Below is a small trained network, with its code and all its weights. Each question gives an input and a target symbol and asks what happens when units are switched off, that is, made to give their printed mean instead of their output.

import numpy as np


def w(rows, s, z=0):
    codes = np.array(rows[::2]) - 128.0
    scale = np.full(codes.shape[1], s)
    scale[-1] = z or s
    return codes * scale


def softmax(a):
    e = np.exp(a - a.max(-1, keepdims=True))
    return e / e.sum(-1, keepdims=True)


def log_softmax(a):
    a = a - a.max(-1, keepdims=True)
    return a - np.log(np.exp(a).sum(-1, keepdims=True))


def net(x, mask):
    ids = ['αγεζηθλμξστψω'.index(c) for c in x.split()]
    T = len(ids)
    res = E[ids] + P[:T]
    u = 0
    for l in range(2):
        r = res
        for j in range(3):
            rows = slice(2 * j, 2 * j + 2)
            q, k, v = (r @ M[l][rows].T for M in (Q, K, V))
            z = softmax(np.where(np.tri(T) > 0, q @ k.T / 2**0.5, -1e9)) @ v
            o = O[l][rows]
            res = res + np.where(mask[u + j], z, o[:, -1]) @ o[:, :-1]
        u += 3
    return log_softmax(res[-1] @ U[:, :-1].T + U[:, -1])


Q, K, V, O = {}, {}, {}, {}
E = w([
[5,36,190,179,3,69,73,26,155,5,133],'α',
[239,231,219,96,71,10,230,18,30,200,62],'γ',
[241,236,93,11,9,237,151,16,248,3,65],'ε',
[6,221,149,19,166,141,242,219,60,5,232],'ζ',
[28,65,241,177,199,23,249,160,241,245,28],'η',
[171,15,252,129,106,252,234,252,5,27,137],'θ',
[114,8,204,3,4,242,10,161,15,240,213],'λ',
[140,43,4,4,62,10,182,36,9,198,195],'μ',
[229,225,166,243,26,35,43,242,204,241,184],'ξ',
[4,164,7,126,138,249,132,115,113,195,4],'σ',
[113,218,237,11,250,7,17,221,228,150,141],'τ',
[73,235,209,244,203,65,10,71,6,151,14],'ψ',
[239,241,3,230,35,226,50,170,252,41,234],'ω',
],0.0045)
P = w([
[72,144,104,109,110,192,59,40,111,91,226],'0',
[69,149,113,58,6,114,75,141,109,72,97],'1',
[73,156,133,72,11,93,103,165,91,89,55],'2',
[77,168,145,60,7,74,108,174,94,116,48],'3',
[72,184,148,82,24,62,114,184,91,112,28],'4',
[81,183,166,95,14,60,133,206,89,125,20],'5',
[91,180,167,91,9,43,135,205,76,141,17],'6',
[81,195,183,97,4,39,124,209,84,128,10],'7',
],0.0037)
Q[0] = w([
[140,94,4,128,232,203,229,77,204,179,181],'0.h0',
[113,130,250,187,31,53,31,175,67,34,100],'0.h0',
[1,110,145,2,1,48,100,191,57,36,26],'0.h1',
[253,56,83,251,254,233,135,108,215,198,253],'0.h1',
[234,59,9,253,207,128,38,12,154,114,205],'0.h2',
[240,114,6,252,237,169,69,17,161,127,212],'0.h2',
],0.0044)
K[0] = w([
[85,21,56,37,166,252,234,51,155,117,244],'0.h0',
[208,250,233,230,123,7,13,215,22,180,5],'0.h0',
[110,165,234,124,190,2,220,245,184,252,1],'0.h1',
[97,25,43,163,80,253,65,19,137,10,253],'0.h1',
[119,115,2,136,59,252,5,8,93,138,224],'0.h2',
[137,167,12,125,127,251,12,7,69,168,225],'0.h2',
],0.0044)
V[0] = w([
[251,252,253,242,178,5,45,234,72,251,69],'0.h0',
[170,3,153,136,234,253,234,192,150,155,223],'0.h0',
[71,22,38,178,43,221,126,98,178,5,196],'0.h1',
[189,108,225,21,65,32,48,69,21,6,234],'0.h1',
[43,219,248,144,179,37,204,232,199,139,61],'0.h2',
[87,111,101,18,93,248,96,241,10,2,203],'0.h2',
],0.0044)
O[0] = w([
[200,242,225,195,155,81,61,174,85,199,83,137],'0.h0',
[139,24,186,131,201,224,173,122,169,184,188,2],'0.h0',
[106,31,78,211,68,167,127,101,176,41,187,101],'0.h1',
[167,103,223,78,86,3,92,83,44,22,208,192],'0.h1',
[78,171,238,98,148,80,178,216,176,102,70,158],'0.h2',
[123,109,72,104,147,225,97,183,11,11,199,169],'0.h2',
],0.0043,0.0054)
Q[1] = w([
[19,252,135,2,2,12,12,248,29,15,7],'1.h0',
[214,5,227,251,254,200,255,38,252,254,229],'1.h0',
[73,223,73,2,1,113,12,192,3,34,71],'1.h1',
[39,215,66,4,2,111,18,183,4,35,63],'1.h1',
[244,75,87,252,255,243,209,52,242,223,215],'1.h2',
[27,137,86,3,2,32,8,123,2,3,86],'1.h2',
],0.0044)
K[1] = w([
[177,252,253,128,156,1,181,227,182,246,5],'1.h0',
[11,2,15,110,158,255,162,27,81,20,245],'1.h0',
[220,255,200,103,162,9,98,239,72,232,40],'1.h1',
[213,254,186,101,163,12,131,238,84,238,35],'1.h1',
[61,25,1,107,116,254,99,29,117,8,253],'1.h2',
[243,243,250,145,50,1,98,200,104,195,9],'1.h2',
],0.0044)
V[1] = w([
[232,184,210,165,104,88,233,24,148,64,91],'1.h0',
[2,71,188,19,216,129,207,83,108,114,28],'1.h0',
[28,171,158,241,223,142,48,54,80,103,41],'1.h1',
[141,187,199,72,222,90,38,198,247,114,189],'1.h1',
[96,157,6,108,140,129,210,98,155,6,160],'1.h2',
[10,81,168,251,68,117,56,196,176,56,142],'1.h2',
],0.0044)
O[1] = w([
[193,99,199,105,23,199,189,95,226,11,80,254],'1.h0',
[7,122,87,195,53,232,254,22,54,168,209,85],'1.h0',
[3,101,140,231,81,156,8,45,38,16,38,178],'1.h1',
[18,174,88,21,221,139,117,244,182,9,220,154],'1.h1',
[198,242,209,245,206,127,164,126,125,101,131,5],'1.h2',
[16,6,203,252,216,81,68,180,211,205,156,193],'1.h2',
],0.0042,0.0025)
U = w([
[33,56,165,178,87,87,47,35,105,27,80,54],'α',
[7,118,11,151,77,231,199,133,219,246,39,254],'γ',
[164,10,242,79,59,254,69,181,43,224,186,142],'ε',
[101,247,79,250,216,162,53,46,9,198,34,98],'ζ',
[148,6,11,27,116,14,125,80,24,251,197,123],'η',
[65,35,253,240,140,26,215,41,248,173,146,159],'θ',
[172,115,247,186,208,221,251,251,11,25,143,116],'λ',
[243,174,141,27,50,231,187,31,193,46,60,87],'μ',
[17,228,106,46,209,131,186,188,88,29,246,41],'ξ',
[167,101,121,23,243,45,50,221,250,121,129,134],'σ',
[231,237,27,219,102,216,100,138,253,34,175,156],'τ',
[250,224,108,231,140,82,71,212,212,186,150,144],'ψ',
[236,220,118,114,127,4,215,12,44,195,151,87],'ω',
],0.0044,0.0038)

Each question gives the input, a string of symbols that net reads in full, and the target symbol t.
The units are the heads (2 rows each of Q, K, V and O). Each row of codes is followed by its name. A weight is (code - 128) times the scale printed after its matrix; where a second scale follows, it is the last column's (O and U).
mask holds one flag per head, layer by layer. A switched-off head (its flag False) gives its mean, the last column of its rows in O, instead of its output. The means were averaged over made-up inputs and are rounded, as every weight is.
A unit's drop is (log p(t) with every unit on - log p(t) with that unit switched off) / (log p(t) with every unit on - log p(t) with every unit switched off).
The circuit of an input: a set's keep is (log p(t) with only the set's units on - log p(t) with every unit switched off) / (log p(t) with every unit on - log p(t) with every unit switched off). Starting from all 6 units, units are removed one at a time, each time the one whose removal leaves the highest keep (on an exact tie, the one counted first), for as long as the keep stays at least 0.8.
circuit, biggest first: the units of the circuit, biggest drop first
most important unit: the unit with the biggest drop
which heads matter: for each layer, one digit per head in row order, 1 if its drop is at least 0.15 and else 0, layers parted by /
drop when u is switched off: that unit's drop, to one decimal
input γ ξ ζ τ ξ σ, target σ: circuit, biggest first -> (1.h0; 0.h0; 1.h1)
input μ α μ, target ω: which heads matter -> 000 / 011
input ξ γ μ ψ ψ γ, target μ: circuit, biggest first -> (1.h0; 1.h2; 0.h1)
input σ α σ, target ζ: circuit, biggest first -> (1.h2; 1.h0; 1.h1)
input γ α ζ, target μ: which heads matter -> 000 / 101
input ψ λ α α θ, target α: circuit, biggest first -> (1.h1; 0.h0; 0.h1)
input α ζ ψ σ, target α: circuit, biggest first -> (1.h1; 0.h0)
input σ α λ ω α α γ ω, target μ: circuit, biggest first -> (1.h2; 1.h0; 0.h1)
input α μ λ, target η: circuit, biggest first -> (1.h0; 0.h0; 0.h2)
input α γ ω η α α σ ε, target γ: circuit, biggest first -> (0.h2; 1.h0; 0.h1)
input ψ ε ε, target α: circuit, biggest first -> (1.h1; 0.h0)
input ξ ζ α μ, target σ: circuit, biggest first -> (1.h0; 0.h0)
input τ α λ τ ζ, target ξ: most important unit -> 1.h1
input γ ω μ ξ ζ, target σ: which heads matter -> 100 / 100
input ξ ω λ λ γ γ η, target γ: which heads matter -> 011 / 101
input τ α ω σ λ γ ξ λ, target σ: circuit, biggest first -> (0.h0; 1.h0; 1.h1)
input α λ τ μ γ λ μ, target μ: circuit, biggest first -> (1.h0; 1.h2; 0.h1; 0.h0)
input μ γ λ λ μ, target μ: circuit, biggest first -> (1.h0; 1.h2; 0.h1)
input μ τ η λ ψ α λ, target α: circuit, biggest first -> (1.h1; 0.h0)
input ξ α γ α γ α, target μ: which heads matter -> 010 / 101
input σ α α, target θ: which heads matter -> 110 / 011
input ω τ α σ σ ξ ω, target σ: which heads matter -> 100 / 111
input ψ μ μ λ, target α: drop when 0.h0 is switched off -> 0.3
input μ γ λ η γ λ, target μ: drop when 0.h2 is switched off -> 0.1
input ξ α σ μ η η, target γ: drop when 1.h0 is switched off -> 0.4
input α θ ξ α η ζ η σ, target γ: drop when 0.h2 is switched off -> 0.4
